What can hang from each mark
B: H U
Y: A D
Q: A H L V
L: A C V Y
F: C D H K
U: B H K V
K: B C F U
H: B Q V
C: A D Y
A: C L Q
V: A L Q
D: F Y

Each row was made from one small tree. The marks that hang from a mark follow it in brackets, in alphabetical order. Every link used is in the known rows. Write each row's tree.
Known rows
Y(A D(F(H))): [   3  147   -2 -117  -58  179   86   12   22  105 -147  253  -37  -25
   42  189 -129  -34  296    9  -27 -154  -54  213   85  -45   76   35
   60  270  188   13   96  152 -419  155  102  124 -286  -80   47  104
  -30  -19   77  118  -28 -204   42  -50   -9  109   33 -161 -125]
U(B(H) V(A(Q) L)): [  -8  -35 -195   49  105  -23 -134  -27  189   92  205 -353 -300   71
  -41   28  -85  -63 -276   91   56   23  134 -166  111  288 -100 -214
  -57 -129  -14 -265 -261  241  139  344  137 -281   68  172   53   41
  151  -64   99   47  -76   90 -356 -392 -173   19  -82  125   25]
K(B F(C D(Y)) U(V)): [-181   92  179   79  -60  169   75  -51  204 -113  260 -308  -57 -257
   43  -85 -167   49  135  -70  -96 -400   49 -123   54 -151  -61  -11
  291    6  -59  480   10 -103   48 -127 -283   83  195  245 -118 -141
  455 -112 -107  -49 -150 -100 -225  226 -292   97  -84   41  132]
A(L(V Y(D(F))) Q(H)): [ 141 -189  135  -81  -24  -21  -17  263 -371   90 -112   59  -59  -98
  161  113 -126   44  103 -102  -28    1  -82  -91    7 -146  -82   97
   -6   75  186 -265   17   -2   55 -171  105  -21   24 -249  -79  -64
 -161  -97 -142   24   43   35  153  -35   49    2  -34  -76  111]
Q(A H(B) L V): [ 110  -37  463 -181 -163    6  207  238 -257 -143 -193  141  230  159
  170 -310  245  -61 -238  -85  118  330 -226  -84 -106   34  281   48
  -39 -111 -198 -144 -260 -204    8 -446 -379   73  102 -134  -46  -78
  -81   59  -22   -3   84  208  230  209 -240  109  211   50 -207]
L(V(A(Q))): [ 129 -148 -193  148  118  -15  -44   70 -157  159  -57  -14 -106  139
  227   18   33  -92  -70   76 -124  167  -40   33  168  174  -22  -85
 -279 -201    8 -273  -97  160  190    7  433   47  118 -187  204  128
  -49  -54  -88    4   11   51   10 -265   54 -194 -129  157  -46]
Y(A(C L Q(H(B))) D): [  33   66   64  -77 -109    2  289  204 -305   28 -271  167 -134  228
   80  187  131  177  166 -112 -108   60  322 -251  226  -54  -51  -50
 -137  154  387 -128 -125  174  -46  -27  -80 -136  -54  -93 -107    0
 -261   14  198 -148 -136 -110   79 -184  138   70   64 -165  -68]
F(H(B(U) V(Q(A L)))): [-202  -12  -25 -110  -39  103    2  -34  165 -103  131  176   20  114
   27 -131  118   43 -171  -34   67  122  -23 -171 -173  149  122   68
 -103  -51   26 -199  -44 -176 -154 -166 -240   -2  -25  -77 -200   63
  155  170 -170   -6   60   87  -70  252  -16   16  104  -51   -6]
H(B(U) V(L)): [-205   14 -141   41    3  147  -99 -230   67 -119   45 -113  165  -87
   56  -14   73  -95  -71   82   39   49  108 -119  -82  275  104  -76
  123 -298 -150  -23  -73   -3  188   84 -108 -104   98 -160  -44  -15
  -51  273  -34  -23  108   17 -314  -41  108   -2   78  -34  188]
K(B F(C) U(H V)): [ -92  228 -109  142   33  114  189   -6  305  -35  283 -315  151 -285
   86    6 -120  -27   38 -137  -21 -331  241 -184   22  -60 -202  -29
  -59   38  -61  459 -122  -91  148 -137 -398  -73  173  282  -51   29
  523 -204  106  -56 -111   42 -140  188 -183  121  -89 -102   21]
Y(A(L) D): [ -64  193  203 -143  -73    3  190  161 -100   20 -172  187  -86   35
  203  196   44  -32  291  -77   -4   88  194  175  136   84  -42 -115
 -117  175  180   48  -39  217 -139  231  136 -103 -124 -191   94  103
  -78   34  177   92  -12 -217 -130  -42   95   21   51    3 -192]
D(F(C H(V(Q))) Y): [-181 -322 -407   96   21  173 -296  -76  120 -105  101 -113 -239 -144
  -77  -35 -111  -77   35  102    2 -278  -98  186  -30   39  153  340
  422  246 -113  -57  281 -152 -221    2  -78  292 -263   31 -122   92
    7   38 -329   30  -37  -24  117  -99  -43  -30  -49 -156  186]
V(L(A(Q(H)) C(D) Y)): [ -33  -11  -15 -105  186  -65  243  142 -199  -19   74   66  -88  250
  -80  -33  205  288  180   73   20    0 -373  -46  -98 -233    8  -35
 -168  163  225 -126  217  124  -23  138  -60 -239   58  -26 -198  -25
  -86 -232   31  -82 -132  153  102 -263   94 -298  -96   71 -129]
L(V(Q(A H))): [  85 -168   31  -11   52  -26   46  163 -139   55   51   83  -26   77
  198  -73  -35  -60 -100  -25   59  140 -197  -29   14   54  105  -80
  -39  -12   19 -404 -235  -71   -8 -140   72  -58 -101 -163  -41   37
   -9   -4 -102   12   63   55  105  -44 -102  -90   23   45 -138]
A(C(D) Q(H)): [ 185   -4 -160  141   31 -243  -59  -38 -298   68 -173  -31 -126  -12
   97  157   -8  152  180 -158  -61  -60  105   -5  232  -97  -60 -154
 -265  125  207 -174   52  129   55 -107   86 -127 -149  -34  -11 -170
 -162   64   83 -123 -225  -13  261 -277  -39  -94  -88  -36   82]
C(D(F) Y(A(L Q))): [ 266    7 -172 -172 -184 -359 -242   69 -353   71 -274  341 -135 -102
  119  180  -17   30  149  -41  -68  235  -17  320  225   16   85 -105
 -185  144  254   93  219  238 -294  310  468  -83  -87  170  -31 -177
 -323  -75  118   20 -162 -300  102 -216  266  -69   65 -220  114]
H(B(U(V)) Q(A(L))): [  37    1  101 -105 -149  114   15   57  100 -134  -71  102  226   95
  -23   19   21  -93 -397   -1   78  383  307 -263 -156  159  -31  -58
 -214 -377  -79  126  -52 -144  132 -163  139 -122  181   42    3  -96
   12   31   41  -89  226   27  -86  122  103  -22  107   13   -2]
B(H(Q) U(K(F(D)) V)): [ -80  103  182  -59 -164  275  -40 -116  494   22  264 -309   97 -161
 -309   57 -264  -70 -207   24   39 -254   88 -423 -154 -156 -231 -199
   95 -332  117  155   94  -75   87   25  165 -271  206  188    6 -189
  258   38  144  -23  208  -81 -205  270 -165  180  -49  -34  108]
Q(A(C(D) L) H V): [ 151   17  382  -68  -90 -289  236  312 -475  -72  -87  117   32  137
   80  -93  222  117  -36 -122  124  277 -163   79   90   12  -57 -115
  -83  157  -16 -177 -117  -59  203 -294 -140 -152 -146  -83    4 -127
 -174  114  151    8 -181  -33  443  -50 -413   19   86   23 -168]
L(C V Y): [ -53  -48  178   87  342   73  122 -106  -48  171  -97   13  266  178
  -20   -7   73  128  117   13  -84   58 -354   51 -121 -172  -81  154
  -97 -120 -272   18  115   13  251 -170   49  214  185 -158  175  -15
   94 -121  -65   35  167  106  -50   23  182 -174 -195  237  -87]
A(L Q(H(B) V)): [ 193 -180  -31  -71 -152  -89   37  168 -377  -75 -126 -123   -4    7
  257  -43  188 -164  -70 -100  -10  137  128 -280   49  -52   28  -57
 -138  -98  130 -278 -139  -47  199 -179  -66  -67   42 -157 -131  -23
 -178   30  -40  -80 -153  138  152 -191  -50   -7  125  -29  170]
U(B(H) V(L(Y))): [-109   18  129   27  222   -1 -124 -218  278   44  178 -345  -23 -108
 -156    7 -183   10 -126  -37  130  -34  -31 -111 -118  142  -96 -100
  182 -126 -261  -24 -209   67  127  171 -100 -102   58  102   37  -87
  212  -43  105  133  108   44 -428  -72  -91  127  -54  194   50]
B(U(H(V(A Q)) K)): [-226  -87 -279  253    7  115  -86   30  402   73  296 -152  -87   18
  -98   -1  -51  -43  -22   55  176 -154  277  -55    9   51   33 -100
   66 -134  107  -42    0   23  124  150  227 -167  -41   27  132  214
  146  108   24   43  211  143 -353  -27   44   80  -57 -113    1]
F(K(U(H))): [ -39  101 -101  110  141  149  -52  -60  159   22  115  -59   49 -185
  -39   -3  -10   33  156  -82   99 -265   86  -17  -88  -80 -199  -48
 -126   -3   24   69 -186 -110  108   13    5   53 -254  -77  102  174
  123    2  -35  -75  -31  126   63  259   77  120   -9  103   -6]
U(B H K): [  80   46 -164  246  142   27  -53 -190  337   72  140 -210    0 -254
 -158  -63 -217   17   -5 -125  136 -257  338  -66  -24 -151  -78   -4
    9  -17 -161  219 -262  -30  128  144  126   37 -142   10  161  214
  347  -60  244   73  147  119 -311  -28   13  283   70   91   -2]
F(H(Q(A))): [  94   21  -37  -21    2  -38   89  -44  204  -65  -16  158   30  120
  -64 -108   -3 -108 -125  -30  -10   76   15  -17 -112   68 -116  -48
 -312    4   33 -118  -16 -215 -234 -106  113   44 -134  -71  -93  131
   23 -142  -79  -49  -28   66  269   76  -98  -80   59   35 -152]
V(L(A(Q(H)) C(Y))): [ -67   -4 -279 -157  139 -250  102  108 -232    6   47   53 -134  216
  -23   -6  221  155   36   40   55  146 -213  -88   48 -135    1  -64
 -114   25  189 -205   81  177   16  247   -6 -233  137  111 -232   60
 -139 -161   81 -187 -173  208  188 -283   56 -196    1  -70  -92]
D(F(H(B)) Y(A(L))): [ -19 -167 -205 -154  -90  250  -74    8 -125 -178  -88  158  -47 -122
 -130  -49   77  -88   21   -1  -18   -8  -36   99   51   -4  312  235
  238  188   42   83   22  -39 -217  -44   51  282 -157  -34 -119  150
  -83   -2 -134   16   85 -136   94   21  106  164   90 -238   73]
L(A C(Y) V(Q(H(B)))): [ -35  -70 -120 -111  161  -75  204   81 -295   98  -26  203  141  343
   53 -112  198  168  -30  159  -94  262 -452 -186  -88 -224  235   77
   48 -158   48 -228    4   74  126    9  116    4  162   88 -169   66
   23 -124   79  -90   43  150   83 -135  219 -131  -30   17  -41]
B(U(H(Q))): [-141   51 -255   41   -5   62 -116 -151  276    1   11 -131  195  -58
  -63  142  -81 -172  -41  -88  136  -96  253  -91  -60  -16  -58 -156
 -270 -245    6   80   44  -53  -33 -105  255  -95   33  -23   58   -3
  128   93  -29   11  215  216  -67  115   95    9  -63  -52  -56]
K(B(H(V)) F(C D(Y))): [-246   48  273    6 -140   60  208 -227  259 -206  263 -277  -35 -102
 -148 -174 -129 -123   79  143 -211 -427 -141 -156  -29   65  -75   28
  399 -117 -196  223   50 -152  -19 -219 -315   96  323   33 -195  -74
  241  109  -80   40  -70 -207 -161  247 -177  -20 -110  -12  152]
D(F(K) Y(A(Q(H V)))): [ 260 -383   43  -77 -179  217 -179  231 -257   15  -87   41  -74  -51
 -145   37  -77  -59 -124  113  103 -136 -127   58   62 -175  218  144
  510  194  120 -163   -3  -57 -268  -97   68  297 -103   81   31  -49
 -304  -61 -206  -34   46   17  301  -52   21  108   93 -186   20]
D(F(H K(B))): [ 209  -45  -37   -1   76  106  -61 -280   52    5  205  110  -30 -193
 -112    4 -140  -98   44   42    1 -237 -104   42  -45  -59  -34  162
  214  176  -13  -98 -113  -81 -139  -86 -233  287 -205  -48   36  162
   -4   64 -116   42  -72  -49  197  161  -25   97   54   26   41]
D(F(C H(V(A))) Y): [-168 -253 -324  122   33  188 -235  -15  131  -91   67  -56 -196   -1
 -123 -119   13  -74   -5  165  -40 -149 -122  262   38  142  152  344
  340  137 -161   31  269 -106  -80  -80   70  412 -157    3   24  181
    4   14 -289   48    1  -17  181 -116 -118  -12  -99 -129  129]
F(C(Y(D)) K(B(H U))): [-309  168  262 -197    0 -212   71 -334  263  169  223   63   -7  -27
 -218  179 -147   37  300   49   50 -241  -61  -63   -4 -137 -192  -38
  236 -274  -45   97 -133   45 -145  -88 -211  197  -71  188  136 -106
 -155  265   36   77  143 -133 -235  415   68   51 -137   92  -56]
D(F(C K) Y(A(L))): [ -17 -274  -64 -155    2  301 -201  101  -72  -94   26   96 -230  -36
 -220   49   85   44  -32   82   62  -53  -31  149   39  -19   33  370
  375  272  -18  155   85  -42 -120    7  -59  376 -191   -3  100   80
 -238   33 -159  -27   70 -191  232   67  197   28   44  -22  -66]
Q(A L(C(D Y)) V): [  68  154  488 -225  -49 -381  177  186 -317   34 -261  316  176  200
   98 -167  215  156   -6  -44   84  374 -458  386  -46  -94   94  -19
 -227   22 -285   78  133   33  -97  -32  -73  -62   85  146  105 -209
  -53  -33   83   78  -63   88  171  157 -171  -80   51  138 -293]
B(U(H K V)): [ -69   37 -152  135  115  138  -90  -76  376   73  201 -192   73 -292
 -101  178 -229   37  -13 -200  305 -141  341  -88  -38 -211  -86  -80
    7 -188  -70  240   44   71  224   68  266  -38  -42  111  297   73
  367   55  185   71  284  131 -309  131  -31  246  -15  -33   48]
C(A(Q) D): [ 181  113 -176   63 -109 -338 -136   71  -86   62 -181  179 -110  -47
  236  246 -106    4  130 -117  -52   94  110  282   25   56   46 -228
 -400   44  154   31  202  147 -179  112  507 -124  -44  -53   46 -191
 -105   39  -11  122 -215 -131 -111 -186   92 -223   11   69  132]
D(F Y(A(L Q(H)))): [ 105 -287 -207 -121 -206   84 -225  277 -287 -107 -140   42 -154 -134
    1  123    2 -108  -51  -30   74   12  114  106  208  -25  242  108
  199  256  209  -68   49   53 -203  -63  176   73  -20   18  -97  -21
 -219  -51 -134  -55   58  -51  217 -147   84   35   44 -338   51]
H(Q(A) V): [ 163  -12  151  160 -140  -42   36   72  148 -137 -171  123  208  140
   34 -102  -56 -155 -339  178  -49  234  171   48 -156  347 -106  -53
 -107 -147 -186  -17   53 -234  -40  -57  208  -72  155  -82    4   13
  -71  -93   13  -62   55    7  143   -1   76 -173  106   -6  -33]
F(C H K(B)): [  33  -27   10  -38  229   57  150 -318  272    2  335   53 -176   44
 -134  -63   46   70  114  -32  -26 -270  -38 -150  -80 -161 -239  187
   32  153   19  -50 -124 -151 -106 -143 -393  412 -264  -24   43  216
   91    6 -126   15 -161   -6  144  218  -29  -11   16  247  -69]
K(C(A) U(B V(L(Y)))): [-130  309  -84  215  126 -145 -168   62  270  140   98 -209  161 -107
  -50   38 -143  273 -182  -84  125    7  133  -53  -99 -130  -67 -136
  -50  132  -31  286 -148  -35   78  179 -184 -167   48  331  -57 -258
  276 -170   59  117  -58  117 -425  151 -223   84   35   57  101]

Write each row's tree
[ -52   98  -88 -112   15 -380   26   69 -247  116 -193   94 -155   40
  153  197   48   57  293 -120  -67   89  155  102  148 -137 -215  -48
 -319    9  120  -30  169  220   42  258  142 -187   41   18  -46    1
 -123  -37   48  -98 -180   18  -31 -153  153 -144  -74  -24   51]  A(L(C(Y(D))) Q)
[ 205  117    7   67  133  110  -67 -126  358  125  337 -226 -153 -305
 -146  -81 -247  218  -61 -165  -17 -255  139 -120  -64 -254 -223   86
   92  233   -4  357   -1  -56   71  233 -130   81 -206  246   44   30
  574 -207  219   76 -116 -185 -183  -64 -313  280   51  142  142]  U(B K(F(C(D) H)) V)
[  30  -51  -45   60  -20   89   19  -90  -33 -189  -36 -101   97  -42
  131 -199  105 -118  -58   32  -18   21   36 -140  -70  182  192  -54
  176  -81  -44 -206 -151 -108  139   27 -210  -71  -30 -198 -177   60
  -91   82  -34  -61  -42   96  -51 -135   -1   80  171  -94  220]  Q(H(B V(L)))
[-396  109  -63  125   10    1  -90 -114  182   76  117 -169  112  188
 -160  148  122  -52  -69  161   31   55   25  -64  111  362 -106 -141
   -5 -324  -89 -141  -20  133  314 -209  115  -99  188  -12  187  -39
  -36  382  102   17  173  -46  -80   33  -78  -61 -260  -72   -8]  B(H(V(A(C))) U)
[ -23  -15 -110  137   39  100    9 -211    1 -182  -71  -91   83  -72
  129 -152   67 -132  -50  114  -81   57   78  -33  -93  325  106  -26
  123 -181 -219  -57  -92  -36  175  202 -129  -76   43 -220  -70   99
 -105  110    3  -46  -35   -9 -223 -165  147  -22  139   28  203]  H(B V(L))
[ 233   87  -14  139   72   58   46 -167  289  -27   76   37  124   54
 -230 -183  -70   74 -254  164 -111 -157   37 -196 -247 -178 -299   59
  -63  175  105 -155   82 -331 -108  101 -151  108 -198   17  -84  134
   70 -125 -106  -29 -119  113  315  310  -18   -5  124   47  135]  F(H(Q V) K(C))
[-182  201  -11  -44    2 -210  -56 -119   36  136  -47  -64  -56 -131
  108   34 -100  -88  359 -134 -163  -66   -8  185  112   25 -123  -14
    2  -95  -73  313  101   39  -63   96 -186   78   49   -1  -70  -33
  -35   30   25  -49  -77 -220  -33    2  -46  -19 -101  -12   10]  K(F(C(Y(D))))
[ 184  175  124 -101 -197 -466 -163 -161  -26   78  -30  364   62 -162
 -123  126 -232  -30   94   70  -29   35 -263  386  -71   39  151 -123
  187  -33  -23  108   47   61 -297   79  289   44  -54  248   38 -260
 -306  147   46  218  -72 -285  -85  220  116   47   54  -62  187]  C(A D(F(K(B(H)))) Y)
[-131    6  -44 -142   64 -134  -56   34  -26   92 -139  153 -117  272
  107   16  211   75   63  -66    4  204 -103  155   88  -27  186   11
 -161  188  105 -101   74  176 -270  252 -134 -129   57  159  -74  -40
  -77  -59  -18  -43  -33   83  -97  -24  242 -101    7    3 -254]  V(Q(L(C(Y(A)))))
[  48  -38   85  255  -37   25  -40   92   33  -99 -217  -14   19  367
   19 -157  203    7 -410  162 -146  307  183   19    4  441  -28   46
 -135  -11  -84 -130   54  -56  138  -37   13 -143  282  -41   71   29
 -134  -30  -20  -99   -4  164  211  -64   72  -73   12   62 -135]  H(Q(L) V(A(C)))
[-105  214  144   78   50   12  211  -10  -78  137 -264  144  -21  163
   46  250  -24  125  312  -46  -61   -6  157  151  217   58  -48  -89
   -8  125   69   88  -26  258 -113   96   31    0 -100  -90  178   13
 -146   84  258    0  -14 -208  -53 -119   78   29  -53    6 -252]  Y(A(C) D)
[  86  -73   -2 -104   68   49  -28   94 -428  -47 -115   65   62 -195
   63   49   36   59   81   48  -35   21 -302  323   29 -135   78  153
   10  188 -170   24  188  111  202   74  243  -33  -92 -102  119  -42
   63   32  -59  103   36  -74  117  -63   18  -67  -96   41   57]  A(L(C(D(F Y)) V))
[  73  -47   49 -123   46   61 -102   26 -280  -81  -21   87  -78 -163
  -97   36   64   70  172   40   19  -88 -170  333  -17 -158    3  175
   96  279  -73   86  201   56  104  159   25   10 -230  -61   87   17
  -60   90  -93   19  -52  -90  153   15   83  -42  -52   75   63]  A(L(C(D(F(K) Y))))
[ 103  141  -65  151 -134  243  -22 -161  329   41   23 -222  383 -181
 -199  -43 -207  -56 -314   63  -73  -43  332 -394 -116 -248   -9  -61
   -5 -307   11  373    2 -154  157   31 -144 -140  221  238   -1 -146
  137  -66  159 -119  294    6 -250  193   38  118   41 -110  160]  H(B(U(K(C F) V)) Q)
[  52  189   79   25  -39 -118  148 -212   31  -18  146  -99   43 -190
  137  -13  -65 -117  232  -29 -199 -187  -10  115  109   35  -36  -61
  -67   74  -68  326  -21   15  -42  -81 -362    2  100   23  -38  -78
  131   22   68   40 -137 -259  -88   -7  -86 -140 -104   69  -30]  K(B F(C(D)))
[ -52 -107  -39   76  -34  -59  -89  196 -152  110  -89   52 -273  143
  107   82   10  -83  208   46  -92   92   92  171  149  173  -39   42
 -135  -15  152  -83  104  163   34   60  177  -40   66 -182   49  100
 -287  -46 -125   -3  -12  -46  -56 -251  117 -159 -159    4  -19]  V(A(L(Y(D(F))) Q))
[ -16  -83  466 -127  -11   94  227  206 -279 -119 -131   70  280  248
   80 -284  311   73 -121   -8   59  321 -393 -191 -248  -99  331  164
  128 -145 -121  -40  -68 -148  100 -463 -324  192  309 -157  -88  -50
  -48  -54    3   33  178  268  180  194   11   53  101  150 -164]  Q(H(B) L(A Y) V)
[ 108  -90  193   41 -127   25  -11  161  -48  -34 -205  -82   65  277
  156 -189  197 -225 -305  111  -36  280  -41   83  -31  223  121  -63
 -174  -96  -75 -167  -33  -47  -34  -34   53  -94  180  -45  115  -10
 -158  -87 -106   40   43  255  141  -51  -86  -62   44  182 -262]  H(Q(L V(A)))
